Here is a tiny trained network, its code and every weight. The questions are about switching its units off for an input and a target symbol, where a switched-off unit gives its printed mean instead of its output.

import numpy as np


def w(rows, s, z=0):
    codes = np.array(rows[::2]) - 128.0
    scale = np.full(codes.shape[1], s)
    scale[-1] = z or s
    return codes * scale


def norm(h):
    return h / np.sqrt((h * h).mean(-1, keepdims=True) + 1e-5)


def f(y):
    return y / 2 * (1 + np.tanh(0.7978845608 * (y + 0.044715 * y**3)))


def softmax(a):
    e = np.exp(a - a.max(-1, keepdims=True))
    return e / e.sum(-1, keepdims=True)


def log_softmax(a):
    a = a - a.max(-1, keepdims=True)
    return a - np.log(np.exp(a).sum(-1, keepdims=True))


def net(x, mask):
    ids = ['ΓΠΣΨαβεζηθλμτ'.index(c) for c in x.split()]
    T = len(ids)
    res = E[ids] + P[:T]
    r = norm(res)
    for j in range(3):
        rows = slice(3 * j, 3 * j + 3)
        q, k, v = (r @ M[0][rows].T for M in (Q, K, V))
        z = softmax(np.where(np.tri(T) > 0, q @ k.T / 3**0.5, -1e9)) @ v
        o = O[0][rows]
        res = res + np.where(mask[j], z, o[:, -1]) @ o[:, :-1]
    y = f(norm(res) @ A[0][:, :-1].T + A[0][:, -1])
    res = res + np.where(mask[3:15], y, B[0][:, -1]) @ B[0][:, :-1]
    return log_softmax(norm(res)[-1] @ U[:, :-1].T + U[:, -1])


Q, K, V, O, A, B = {}, {}, {}, {}, {}, {}
E = w([
[113,230,149,120,110,108,154],'Γ',
[65,136,147,121,132,94,120],'Π',
[114,133,152,107,137,113,123],'Σ',
[146,117,118,85,98,139,100],'Ψ',
[141,131,121,161,84,139,162],'α',
[82,123,123,136,110,126,177],'β',
[103,142,162,91,135,121,153],'ε',
[130,159,118,113,96,141,159],'ζ',
[135,90,134,115,60,159,160],'η',
[4,77,106,139,121,61,125],'θ',
[169,148,124,95,63,131,137],'λ',
[141,152,97,66,73,159,119],'μ',
[139,103,135,77,118,135,138],'τ',
],0.015)
P = w([
[142,115,94,189,169,191,94],'0',
[193,84,130,181,101,141,183],'1',
[40,94,213,101,70,201,127],'2',
[94,204,7,155,155,73,94],'3',
[174,88,122,148,118,121,175],'4',
[34,113,204,91,77,198,123],'5',
[120,168,27,168,105,74,69],'6',
[168,95,110,136,118,113,178],'7',
[27,131,197,87,76,200,121],'8',
[134,181,40,167,84,58,62],'9',
[165,90,103,128,117,108,179],'10',
[23,135,190,78,80,203,116],'11',
],0.011)
Q[0] = w([
[88,107,133,78,133,180,142],'H1',
[119,106,150,120,169,67,115],'H1',
[218,73,23,142,175,54,196],'H1',
[45,152,159,103,50,180,94],'H2',
[71,120,149,72,164,180,72],'H2',
[105,127,202,102,145,149,179],'H2',
[108,201,117,78,117,57,73],'H3',
[127,128,128,144,52,189,165],'H3',
[1,157,172,116,101,165,85],'H3',
],0.0096)
K[0] = w([
[171,113,115,137,150,196,126],'H1',
[90,98,168,112,149,56,102],'H1',
[119,74,66,61,65,2,228],'H1',
[51,178,171,236,154,143,122],'H2',
[121,110,150,145,187,211,112],'H2',
[138,98,145,114,193,132,198],'H2',
[114,133,73,100,80,93,40],'H3',
[167,122,28,147,133,151,124],'H3',
[96,87,128,199,167,250,53],'H3',
],0.0095)
V[0] = w([
[91,25,105,187,119,158,171],'H1',
[77,188,189,131,1,88,196],'H1',
[213,109,100,241,172,25,77],'H1',
[124,122,153,44,71,80,145],'H2',
[141,104,110,80,188,178,95],'H2',
[56,156,174,158,116,117,72],'H2',
[121,78,156,129,111,85,125],'H3',
[56,133,92,111,49,153,48],'H3',
[131,124,107,55,134,76,164],'H3',
],0.008)
O[0] = w([
[94,80,94,71,119,127,157,132],'H1',
[103,111,142,166,68,165,152,254],'H1',
[86,155,114,119,142,87,4,82],'H1',
[153,69,145,79,128,99,95,126],'H2',
[111,140,96,142,77,173,112,25],'H2',
[125,97,131,175,114,120,159,187],'H2',
[122,106,159,141,88,164,113,71],'H3',
[151,81,128,190,117,101,130,239],'H3',
[134,176,132,147,131,146,125,86],'H3',
],0.012,0.005)
A[0] = w([
[152,139,46,174,158,171,151,121],'N1',
[178,121,52,201,127,128,128,167],'N2',
[108,110,49,151,124,132,221,212],'N3',
[79,133,229,209,155,253,39,30],'N4',
[98,162,193,101,150,110,163,166],'N5',
[131,137,102,79,168,83,124,145],'N6',
[181,82,152,98,154,83,92,142],'N7',
[113,165,22,154,226,162,104,162],'N8',
[95,138,170,100,144,60,65,134],'N9',
[194,73,38,119,92,171,96,253],'N10',
[57,83,90,156,149,64,99,214],'N11',
[69,80,177,83,126,113,154,128],'N12',
],0.011,0.0047)
B[0] = w([
[159,74,143,110,76,105,132,143],'N1',
[137,81,103,96,148,139,64,179],'N2',
[144,156,134,130,161,132,86,244],'N3',
[31,137,187,98,177,119,106,149],'N4',
[140,78,108,130,153,117,112,171],'N5',
[103,113,183,129,124,129,93,133],'N6',
[118,167,127,144,132,127,157,137],'N7',
[250,83,156,138,132,165,94,146],'N8',
[149,158,124,145,87,169,141,138],'N9',
[119,136,157,156,165,114,115,177],'N10',
[178,147,154,110,145,143,127,203],'N11',
[129,141,93,154,91,116,125,190],'N12',
],0.016,0.011)
U = w([
[144,181,74,98,194,185,192,140],'Γ',
[33,132,190,171,203,141,142,156],'Π',
[118,40,93,61,121,119,195,177],'Σ',
[105,148,113,78,62,136,113,162],'Ψ',
[147,162,80,206,8,87,134,35],'α',
[159,175,218,100,99,70,157,1],'β',
[119,106,152,17,164,81,165,102],'ε',
[72,139,11,154,154,150,185,207],'ζ',
[100,59,136,217,113,230,188,124],'η',
[113,123,48,117,163,49,95,195],'θ',
[141,106,115,143,230,71,255,80],'λ',
[176,55,150,106,183,207,68,151],'μ',
[102,228,55,243,140,151,80,18],'τ',
],0.0089,0.0037)

Each question gives the input, a string of symbols that net reads in full, and the target symbol t.
The units are the heads (3 rows each of Q, K, V and O) and the neurons (one row each of A and B). Each row of codes is followed by its name. A weight is (code - 128) times the scale printed after its matrix; where a second scale follows, it is the last column's (O, A, B and U).
mask holds one flag per unit, heads first, then neurons. A switched-off unit (its flag False) gives its mean, the last column of its rows in O or B, instead of its output. The means were averaged over made-up inputs and are rounded, as every weight is.
A unit's drop is (log p(t) with every unit on - log p(t) with that unit switched off) / (log p(t) with every unit on - log p(t) with every unit switched off).
The circuit of an input: a set's keep is (log p(t) with only the set's units on - log p(t) with every unit switched off) / (log p(t) with every unit on - log p(t) with every unit switched off). Starting from the 12 units with the biggest drops (on a tie, the unit counted first), units are removed one at a time, each time the one whose removal leaves the highest keep (on an exact tie, the one counted first), for as long as the keep stays at least 0.8.
units of the circuit, in order: the units of the circuit, biggest drop first
unit that matters most: the unit with the biggest drop
top k neurons: the k neurons with the biggest drops, biggest first
heads that matter: for each layer, one digit per head in row order, 1 if its drop is at least 0.15 and else 0, layers parted by /
input μ μ η Γ θ α Γ Π ζ Π ε Σ, target λ: unit that matters most -> H1
input Ψ Γ Π θ θ Γ λ α, target τ: heads that matter -> 101
input Ψ θ α λ Γ θ Γ ε ζ τ α θ, target β: heads that matter -> 100
input Γ β α λ τ Γ ε ζ, target Γ: heads that matter -> 101
input Π Π Γ Γ η τ θ Γ Ψ Γ τ β, target τ: units of the circuit, in order -> (H2, H1, N12)
input Σ ε Γ Ψ Γ Γ, target μ: top 2 neurons -> (N8, N6)
input θ Ψ μ, target η: heads that matter -> 100
input η Π β θ Γ Π Γ α η, target Σ: heads that matter -> 100
input α Π Γ λ θ Π Ψ μ Π θ λ ε, target Ψ: units of the circuit, in order -> (H1, N9, N12)
input Ψ η ζ μ Γ Ψ η β θ λ Γ θ, target β: heads that matter -> 100
input μ Ψ η θ, target μ: top 2 neurons -> (N11, N8)
input μ μ θ η θ λ Γ Γ ε Γ θ Σ, target λ: heads that matter -> 101
input λ Ψ η Γ η Γ Ψ λ Γ, target α: heads that matter -> 000
input λ θ λ, target α: top neuron -> (N12)
input Γ Σ α Γ λ Γ Γ θ Γ μ Σ λ, target Π: units of the circuit, in order -> (H1, N4)
input Γ Σ θ θ θ ζ α, target μ: top 3 neurons -> (N2, N11, N12)
input ε Γ Γ Γ τ θ λ τ ζ, target Γ: heads that matter -> 110
input β Γ Γ α Γ ζ η μ β, target ζ: units of the circuit, in order -> (H1, H2, N12)
input μ Π θ θ ε ζ Π λ, target β: heads that matter -> 011
input β β λ Γ Π Γ, target ζ: heads that matter -> 110
input τ λ Π μ λ Γ, target ε: top neuron -> (N6)
